Below are the code and all the weights of a small trained network. Each question names an input and a target symbol and asks about switching units off, where a switched-off unit gives its printed mean instead of its output.

import numpy as np


def w(rows, s, z=0):
    codes = np.array(rows[::2]) - 128.0
    scale = np.full(codes.shape[1], s)
    scale[-1] = z or s
    return codes * scale


def f(y):
    return np.maximum(y, 0)


def softmax(a):
    e = np.exp(a - a.max(-1, keepdims=True))
    return e / e.sum(-1, keepdims=True)


def log_softmax(a):
    a = a - a.max(-1, keepdims=True)
    return a - np.log(np.exp(a).sum(-1, keepdims=True))


def net(x, mask):
    ids = ['ΓΔΠΣΦΨεζηθλμτ'.index(c) for c in x.split()]
    T = len(ids)
    res = E[ids] + P[:T]
    r = res
    for j in range(2):
        rows = slice(2 * j, 2 * j + 2)
        q, k, v = (r @ M[0][rows].T for M in (Q, K, V))
        z = softmax(np.where(np.tri(T) > 0, q @ k.T / 2**0.5, -1e9)) @ v
        o = O[0][rows]
        res = res + np.where(mask[j], z, o[:, -1]) @ o[:, :-1]
    y = f(res @ A[0][:, :-1].T + A[0][:, -1])
    res = res + np.where(mask[2:10], y, B[0][:, -1]) @ B[0][:, :-1]
    return log_softmax(res[-1] @ U[:, :-1].T + U[:, -1])


Q, K, V, O, A, B = {}, {}, {}, {}, {}, {}
E = w([
[143,107,156,159,165,129],'Γ',
[169,116,138,157,136,131],'Δ',
[86,143,148,139,175,107],'Π',
[163,162,88,159,119,208],'Σ',
[140,119,88,103,186,129],'Φ',
[164,133,102,154,124,159],'Ψ',
[116,81,11,49,123,82],'ε',
[160,142,88,139,92,137],'ζ',
[182,182,151,49,132,131],'η',
[151,144,96,139,55,102],'θ',
[190,152,114,161,86,154],'λ',
[108,170,110,186,141,146],'μ',
[95,80,148,150,88,3],'τ',
],0.023)
P = w([
[209,125,129,115,177,74],'0',
[65,120,176,98,79,133],'1',
[235,112,98,115,171,56],'2',
[61,116,157,109,65,151],'3',
[233,101,73,118,142,85],'4',
[58,102,147,119,60,164],'5',
[231,93,50,126,133,98],'6',
[53,80,147,134,58,166],'7',
[251,74,31,122,116,116],'8',
[39,99,149,114,68,157],'9',
],0.013)
Q[0] = w([
[38,177,231,147,133,114],'H1',
[2,101,231,45,36,189],'H1',
[44,77,146,182,30,167],'H2',
[133,213,141,110,93,82],'H2',
],0.0087)
K[0] = w([
[140,175,175,108,126,110],'H1',
[130,150,144,2,160,149],'H1',
[113,70,108,107,153,152],'H2',
[122,95,134,168,131,124],'H2',
],0.02)
V[0] = w([
[180,189,156,69,136,213],'H1',
[136,11,143,40,133,120],'H1',
[90,111,62,77,183,138],'H2',
[125,123,122,202,194,136],'H2',
],0.013)
O[0] = w([
[204,58,171,88,98,189,234],'H1',
[67,31,164,70,130,69,251],'H1',
[106,186,93,1,190,134,180],'H2',
[83,108,92,202,137,159,41],'H2',
],0.011,0.0015)
A[0] = w([
[156,48,69,146,254,153,230],'N1',
[82,146,226,134,82,200,54],'N2',
[212,122,37,116,203,191,113],'N3',
[194,122,149,215,200,64,2],'N4',
[207,171,27,23,203,64,105],'N5',
[77,115,108,153,129,42,134],'N6',
[188,171,38,140,181,46,106],'N7',
[74,165,71,243,203,105,134],'N8',
],0.0079,0.0083)
B[0] = w([
[151,206,255,55,26,147,216],'N1',
[24,37,87,178,229,242,167],'N2',
[93,159,171,49,228,123,223],'N3',
[113,90,15,85,73,252,176],'N4',
[171,23,120,227,127,110,248],'N5',
[162,175,140,191,103,132,216],'N6',
[144,98,120,11,155,230,244],'N7',
[39,74,151,213,125,117,246],'N8',
],0.0081,0.012)
U = w([
[152,145,214,126,90,118,78],'Γ',
[170,131,145,118,133,143,149],'Δ',
[188,140,131,116,103,151,162],'Π',
[121,63,148,70,128,178,3],'Σ',
[135,152,134,86,57,145,88],'Φ',
[73,185,161,1,79,118,247],'Ψ',
[169,140,88,90,100,131,212],'ε',
[105,112,150,53,214,101,182],'ζ',
[132,128,42,82,207,202,108],'η',
[113,147,209,107,191,118,119],'θ',
[145,155,236,124,176,125,111],'λ',
[204,111,185,152,205,111,160],'μ',
[138,89,112,166,199,145,106],'τ',
],0.0086,0.0069)

Each question gives the input, a string of symbols that net reads in full, and the target symbol t.
The units are the heads (2 rows each of Q, K, V and O) and the neurons (one row each of A and B). Each row of codes is followed by its name. A weight is (code - 128) times the scale printed after its matrix; where a second scale follows, it is the last column's (O, A, B and U).
mask holds one flag per unit, heads first, then neurons. A switched-off unit (its flag False) gives its mean, the last column of its rows in O or B, instead of its output. The means were averaged over made-up inputs and are rounded, as every weight is.
A unit's drop is (log p(t) with every unit on - log p(t) with that unit switched off) / (log p(t) with every unit on - log p(t) with every unit switched off).
The circuit of an input: a set's keep is (log p(t) with only the set's units on - log p(t) with every unit switched off) / (log p(t) with every unit on - log p(t) with every unit switched off). Starting from all 10 units, units are removed one at a time, each time the one whose removal leaves the highest keep (on an exact tie, the one counted first), for as long as the keep stays at least 0.8.
circuit, biggest first: the units of the circuit, biggest drop first
most important unit: the unit with the biggest drop
top k neurons: the k neurons with the biggest drops, biggest first
heads that matter: for each layer, one digit per head in row order, 1 if its drop is at least 0.15 and else 0, layers parted by /
input τ Π Ψ Σ μ Σ λ μ λ, target η: top 2 neurons	(N3, N7)
input τ ε μ ζ θ μ Γ, target η: heads that matter	10
input λ Π ζ μ η η η Π μ Σ, target Σ: top 2 neurons	(N2, N6)
input η η τ, target τ: circuit, biggest first	(H1, N8, N6, N1)
input θ λ τ θ Π Φ, target Ψ: circuit, biggest first	(N5, N1)
input Γ τ μ Φ Ψ τ Φ, target τ: most important unit	H1
input Σ μ Ψ, target η: circuit, biggest first	(H1, N7)
input λ Σ ε η Φ Γ Γ Π Ψ ε, target ζ: top 2 neurons	(N5, N4)
input ε Ψ Σ τ, target ζ: circuit, biggest first	(H2, N5)
input θ Δ λ Φ θ Ψ τ Δ, target Ψ: heads that matter	01
input η μ μ θ η μ ζ τ, target Σ: heads that matter	10
input Ψ η ζ τ, target Σ: top 2 neurons	(N2, N1)
input Γ η τ λ μ, target τ: heads that matter	10
input μ Φ μ Γ Σ Σ, target Ψ: circuit, biggest first	(H2, N5)
input Δ Δ μ ε Σ Σ, target ζ: circuit, biggest first	(H2, N5, H1)
input μ Ψ θ Γ θ λ ε μ, target ζ: circuit, biggest first	(H2, N5, N4)
input Σ Φ Π λ Σ θ Σ Σ η μ, target Σ: top 2 neurons	(N2, N3)
input μ μ μ ζ θ ε ζ Π, target ζ: most important unit	H2
input Δ μ λ, target η: top 2 neurons	(N4, N3)
input Δ μ Σ λ Σ Γ θ μ η, target η: top 3 neurons	(N7, N3, N1)
input θ μ Σ, target η: most important unit	H1
input Σ Σ Ψ η Δ Φ η η η, target μ: circuit, biggest first	(N5, N4)
input Σ μ η, target η: top 2 neurons	(N7, N3)
input μ μ η Γ, target Σ: top 3 neurons	(N2, N6, N3)
input τ Σ ε ε Σ Ψ, target ζ: circuit, biggest first	(H2, N5, H1)
input μ Φ τ η Γ, target τ: circuit, biggest first	(H1, N8)
input μ λ μ Ψ Π, target η: most important unit	H1
input η Γ η η Γ θ τ Σ Π, target τ: circuit, biggest first	(H1, N8, N5)
